Here is a tiny trained network, its code and every weight. The questions are about switching its units off for an input and a class, where a switched-off unit gives its printed mean instead of its output.

import numpy as np


def w(rows, s, z=0):
    codes = np.array(rows[::2]) - 128.0
    scale = np.full(codes.shape[1], s)
    scale[-1] = z or s
    return codes * scale


def f(y):
    return np.maximum(y, 0)


def log_softmax(a):
    a = a - a.max(-1, keepdims=True)
    return a - np.log(np.exp(a).sum(-1, keepdims=True))


def net(x, mask):
    res = np.array(x, float).reshape(1, 4) / 4 @ E
    y = f(res @ A[0][:, :-1].T + A[0][:, -1])
    res = res + np.where(mask, y, B[0][:, -1]) @ B[0][:, :-1]
    return log_softmax(res[-1] @ U[:, :-1].T + U[:, -1])


A, B = {}, {}
E = w([
[123,99,66,204,154,140,105,249,112,213],'x0',
[84,209,165,133,204,217,97,135,106,169],'x1',
[115,164,58,178,55,51,140,107,133,161],'x2',
[251,154,115,129,90,99,94,176,66,108],'x3',
],0.014)
A[0] = w([
[127,140,176,49,130,204,101,134,120,129,152],'neuron 1',
[180,183,113,122,14,56,181,102,162,103,202],'neuron 2',
[204,79,136,158,117,124,171,123,92,82,53],'neuron 3',
[111,169,75,139,53,49,121,75,150,81,123],'neuron 4',
[73,74,138,147,159,123,160,58,163,132,141],'neuron 5',
[140,158,92,113,155,245,111,138,115,155,207],'neuron 6',
[174,98,179,78,136,155,129,119,111,72,8],'neuron 7',
[178,102,101,181,105,61,110,176,111,164,216],'neuron 8',
[75,139,99,222,166,154,128,151,149,219,135],'neuron 9',
[151,131,179,88,75,75,167,59,116,79,166],'neuron 10',
[154,208,167,128,217,143,87,134,60,124,143],'neuron 11',
[62,122,153,92,195,174,117,83,177,146,151],'neuron 12',
[109,91,172,55,167,162,183,107,172,85,166],'neuron 13',
[117,105,149,139,121,167,161,124,159,140,2],'neuron 14',
[144,124,85,162,95,82,136,176,128,178,155],'neuron 15',
],0.012,0.0033)
B[0] = w([
[158,152,122,139,228,129,118,125,144,114,216],'neuron 1',
[139,70,133,99,53,110,148,50,109,230,250],'neuron 2',
[191,107,147,91,93,133,57,122,173,134,184],'neuron 3',
[121,95,135,134,76,51,157,53,94,172,222],'neuron 4',
[78,122,143,75,28,169,170,123,158,14,193],'neuron 5',
[168,236,138,187,128,57,181,158,147,162,216],'neuron 6',
[139,162,94,110,183,140,70,87,151,122,198],'neuron 7',
[158,93,82,167,2,180,54,179,142,80,240],'neuron 8',
[62,145,125,231,162,96,139,127,55,100,223],'neuron 9',
[60,141,80,55,188,51,125,37,56,126,232],'neuron 10',
[172,144,167,139,223,127,159,174,121,240,228],'neuron 11',
[98,148,222,138,117,155,210,156,222,60,232],'neuron 12',
[48,191,146,100,137,179,84,96,127,6,233],'neuron 13',
[89,111,127,159,136,149,156,150,128,119,148],'neuron 14',
[139,128,20,124,60,188,79,169,26,90,218],'neuron 15',
],0.0086,0.02)
U = w([
[121,85,104,94,67,72,148,37,92,166,187],'0',
[100,102,37,222,98,155,116,196,58,110,157],'1',
[68,132,193,117,119,164,190,138,216,23,35],'2',
[254,44,103,94,35,170,77,221,156,97,184],'3',
[76,101,124,110,132,119,142,154,131,155,2],'4',
[118,131,125,62,221,142,84,71,128,58,68],'5',
[189,157,192,163,225,155,170,191,147,187,225],'6',
],0.0091,0.0025)

Each question gives the input, the list of numbers given to net, and the class t.
The units are the neurons (one row each of A and B). Each row of codes is followed by its name. A weight is (code - 128) times the scale printed after its matrix; where a second scale follows, it is the last column's (A, B and U).
mask holds one flag per neuron, in row order. A switched-off neuron (its flag False) gives its mean, the last column of its row in B, instead of its output. The means were averaged over made-up inputs and are rounded, as every weight is.
A unit's drop is (log p(t) with every unit on - log p(t) with that unit switched off) / (log p(t) with every unit on - log p(t) with every unit switched off).
The circuit of an input: a set's keep is (log p(t) with only the set's units on - log p(t) with every unit switched off) / (log p(t) with every unit on - log p(t) with every unit switched off). Starting from the 12 units with the biggest drops (on a tie, the unit counted first), units are removed one at a time, each time the one whose removal leaves the highest keep (on an exact tie, the one counted first), for as long as the keep stays at least 0.8.
units of the circuit, in order: the units of the circuit, biggest drop first
unit that matters most: the unit with the biggest drop
top k neurons: the k neurons with the biggest drops, biggest first
drop of u: that unit's drop, to one decimal
input [4,-6,-3,-3], class 3: units of the circuit, in order => (neuron 10; neuron 9)
input [4,3,-5,-5], class 2: unit that matters most => neuron 12
input [-4,-8,-7,5], class 5: top 2 neurons => (neuron 7; neuron 13)
input [-4,5,-7,0], class 6: top 3 neurons => (neuron 11; neuron 1; neuron 6)
input [-1,0,-1,5], class 3: top 2 neurons => (neuron 4; neuron 9)
input [-8,5,4,-3], class 2: top 2 neurons => (neuron 12; neuron 5)
input [2,-5,-8,1], class 5: top 3 neurons => (neuron 8; neuron 15; neuron 7)
input [4,-7,4,-2], class 3: top 2 neurons => (neuron 8; neuron 10)
input [3,5,2,-2], class 6: drop of neuron 8 => 0.2
input [4,6,1,-6], class 2: drop of neuron 12 => 2.4
input [2,-5,1,-1], class 3: drop of neuron 9 => 0.1
